Below are the code and all the weights of a small trained network. Each question names an input and a class and asks about switching units off, where a switched-off unit gives its printed mean instead of its output.

import numpy as np


def w(rows, s, z=0):
    codes = np.array(rows[::2]) - 128.0
    scale = np.full(codes.shape[1], s)
    scale[-1] = z or s
    return codes * scale


def norm(h):
    return h / np.sqrt((h * h).mean(-1, keepdims=True) + 1e-5)


def f(y):
    return y / 2 * (1 + np.tanh(0.7978845608 * (y + 0.044715 * y**3)))


def log_softmax(a):
    a = a - a.max(-1, keepdims=True)
    return a - np.log(np.exp(a).sum(-1, keepdims=True))


def net(x, mask):
    res = np.array(x, float).reshape(1, 3) / 4 @ E
    u = 0
    for l in range(4):
        y = f(norm(res) @ A[l][:, :-1].T + A[l][:, -1])
        res = res + np.where(mask[u : u + 7], y, B[l][:, -1]) @ B[l][:, :-1]
        u += 7
    return log_softmax(norm(res)[-1] @ U[:, :-1].T + U[:, -1])


A, B = {}, {}
E = w([
[141,245,99,175,119,135,134,149,122,124],'x0',
[129,129,124,136,229,121,119,135,133,163],'x1',
[3,134,153,94,130,123,125,103,128,146],'x2',
],0.0056)
A[0] = w([
[131,135,129,118,250,120,122,126,131,149,209],'L0N1',
[96,64,127,99,130,121,123,120,127,129,100],'L0N2',
[35,159,130,128,122,123,123,137,135,137,2],'L0N3',
[55,123,125,133,129,122,123,134,135,136,143],'L0N4',
[134,77,132,115,149,119,127,130,131,135,104],'L0N5',
[147,12,128,130,127,126,122,139,137,130,168],'L0N6',
[40,85,127,126,127,128,127,135,138,130,110],'L0N7',
],0.016,0.0046)
B[0] = w([
[67,70,66,249,187,171,187,162,116,154,226],'L0N1',
[235,68,145,135,109,97,129,175,141,132,195],'L0N2',
[111,233,42,109,151,149,246,83,42,56,204],'L0N3',
[36,106,215,117,115,195,58,35,140,210,193],'L0N4',
[59,91,174,155,65,239,36,42,108,120,176],'L0N5',
[36,255,88,97,163,133,209,70,75,114,253],'L0N6',
[177,58,144,124,161,60,64,182,188,124,204],'L0N7',
],0.0083,0.013)
A[1] = w([
[113,150,151,21,114,88,118,82,135,95,45],'L1N1',
[136,8,166,102,126,95,129,115,139,136,121],'L1N2',
[94,62,137,150,134,110,97,174,172,154,79],'L1N3',
[83,102,126,72,144,96,111,163,162,126,68],'L1N4',
[127,71,148,105,134,153,129,166,136,151,81],'L1N5',
[168,109,196,67,132,94,75,114,148,137,1],'L1N6',
[115,56,129,132,121,106,124,132,146,144,66],'L1N7',
],0.015,0.0018)
B[1] = w([
[183,168,152,123,50,101,204,147,84,152,254],'L1N1',
[79,10,133,128,89,119,130,172,139,152,192],'L1N2',
[215,188,181,35,127,99,100,104,106,140,171],'L1N3',
[101,140,127,157,149,157,97,128,103,134,145],'L1N4',
[157,143,156,134,100,141,98,131,148,141,142],'L1N5',
[81,83,76,141,51,98,216,234,133,138,169],'L1N6',
[151,114,146,91,90,132,123,142,158,166,158],'L1N7',
],0.012,0.0082)
A[2] = w([
[138,76,176,138,161,139,3,123,166,158,6],'L2N1',
[141,57,156,108,168,136,55,121,142,150,69],'L2N2',
[53,92,126,82,169,92,85,109,141,104,65],'L2N3',
[192,153,108,92,94,70,63,139,175,31,106],'L2N4',
[150,62,198,131,163,153,22,88,183,154,40],'L2N5',
[127,126,123,88,188,67,119,92,203,108,65],'L2N6',
[147,83,150,62,101,120,32,173,182,143,81],'L2N7',
],0.011,0.0011)
B[2] = w([
[145,92,222,88,187,144,55,105,112,128,227],'L2N1',
[170,93,195,128,153,120,112,80,102,100,221],'L2N2',
[132,189,122,159,142,239,116,132,100,131,178],'L2N3',
[109,92,140,93,145,100,46,98,196,68,249],'L2N4',
[178,64,211,77,223,162,91,104,67,165,254],'L2N5',
[110,154,164,114,130,118,182,116,167,175,78],'L2N6',
[106,251,80,172,137,130,200,119,95,112,222],'L2N7',
],0.011,0.0021)
A[3] = w([
[115,197,173,50,77,106,125,101,114,131,57],'L3N1',
[77,144,79,99,236,101,106,80,159,86,32],'L3N2',
[34,133,159,125,169,157,117,147,164,179,2],'L3N3',
[109,51,103,156,201,88,130,182,151,118,143],'L3N4',
[79,66,151,105,103,116,62,86,224,78,95],'L3N5',
[192,208,136,73,113,76,141,105,121,76,189],'L3N6',
[250,128,86,184,150,84,109,224,181,116,103],'L3N7',
],0.013,0.00094)
B[3] = w([
[250,160,112,175,175,103,109,154,144,109,249],'L3N1',
[90,54,82,150,134,129,140,155,135,119,212],'L3N2',
[89,141,80,97,129,127,122,132,127,55,177],'L3N3',
[164,188,184,57,74,114,101,99,130,134,187],'L3N4',
[100,78,108,132,101,80,87,98,188,55,195],'L3N5',
[161,153,168,93,99,83,127,48,103,82,255],'L3N6',
[128,155,131,144,139,162,76,178,198,186,193],'L3N7',
],0.015,0.0086)
U = w([
[236,232,142,123,102,72,175,52,66,78,254],'0',
[8,138,26,167,181,186,186,106,78,101,165],'1',
[122,43,160,103,7,84,194,218,100,198,50],'2',
[140,42,254,70,201,175,66,91,69,175,53],'3',
[116,68,114,120,81,65,29,100,238,48,118],'4',
[149,214,125,154,134,183,57,204,224,237,82],'5',
],0.0089,0.0013)

Each question gives the input, the list of numbers given to net, and the class t.
The units are the neurons (one row each of A and B). Each row of codes is followed by its name. A weight is (code - 128) times the scale printed after its matrix; where a second scale follows, it is the last column's (A, B and U).
mask holds one flag per neuron, layer by layer. A switched-off neuron (its flag False) gives its mean, the last column of its row in B, instead of its output. The means were averaged over made-up inputs and are rounded, as every weight is.
A unit's drop is (log p(t) with every unit on - log p(t) with that unit switched off) / (log p(t) with every unit on - log p(t) with every unit switched off).
The circuit of an input: a set's keep is (log p(t) with only the set's units on - log p(t) with every unit switched off) / (log p(t) with every unit on - log p(t) with every unit switched off). Starting from the 12 units with the biggest drops (on a tie, the unit counted first), units are removed one at a time, each time the one whose removal leaves the highest keep (on an exact tie, the one counted first), for as long as the keep stays at least 0.8.
units of the circuit, in order: the units of the circuit, biggest drop first
k most important neurons: the k neurons with the biggest drops, biggest first
top k neurons in layer l: the k neurons of layer l with the biggest drops, biggest first
drop when u is switched off: that unit's drop, to one decimal
input [1,0,-5], class 4: units of the circuit, in order => L0N6; L1N1
input [1,-1,0], class 4: 2 most important neurons => L1N2; L0N6
input [-5,-2,5], class 2: 2 most important neurons => L0N7; L0N1
input [7,8,0], class 5: 3 most important neurons => L0N6; L0N3; L0N4
input [-2,-4,7], class 2: top neuron in layer 0 => L0N7
input [8,-4,0], class 4: units of the circuit, in order => L0N6; L1N1
input [-5,-2,3], class 2: top 3 neurons in layer 0 => L0N7; L0N1; L0N2
input [7,6,0], class 5: 2 most important neurons => L0N6; L0N3
input [5,1,-1], class 5: 4 most important neurons => L0N6; L0N4; L0N3; L0N7
input [1,1,-5], class 5: 4 most important neurons => L0N6; L0N4; L0N7; L0N3
input [2,-8,-2], class 4: 2 most important neurons => L0N6; L0N4
input [2,-4,-3], class 4: 2 most important neurons => L0N6; L0N4
input [1,6,1], class 1: top 3 neurons in layer 0 => L0N1; L0N7; L0N2
input [3,4,6], class 1: most important neuron => L0N3
input [1,-5,-5], class 4: 4 most important neurons => L0N6; L0N1; L0N4; L0N3
input [-5,4,1], class 3: 3 most important neurons => L0N3; L0N7; L0N2
input [-5,-8,2], class 2: top 4 neurons in layer 0 => L0N1; L0N3; L0N7; L0N2
input [-6,2,2], class 3: 3 most important neurons => L0N7; L0N2; L0N3
input [7,3,1], class 1: top 2 neurons in layer 0 => L0N7; L0N2
input [-1,6,6], class 3: top 2 neurons in layer 0 => L0N6; L0N7
input [-4,-2,7], class 2: top 2 neurons in layer 0 => L0N7; L0N1
input [-1,-4,8], class 2: 3 most important neurons => L0N7; L0N1; L0N6
input [7,-1,-3], class 4: top neuron in layer 2 => L2N4
input [4,1,1], class 1: drop when L1N1 is switched off => 0.1
input [-5,2,5], class 3: drop when L0N7 is switched off => 1.4
input [6,-5,-3], class 4: drop when L0N6 is switched off => 1.1
input [2,8,0], class 5: drop when L1N3 is switched off => 0.2
input [-5,8,-2], class 1: most important neuron => L0N6
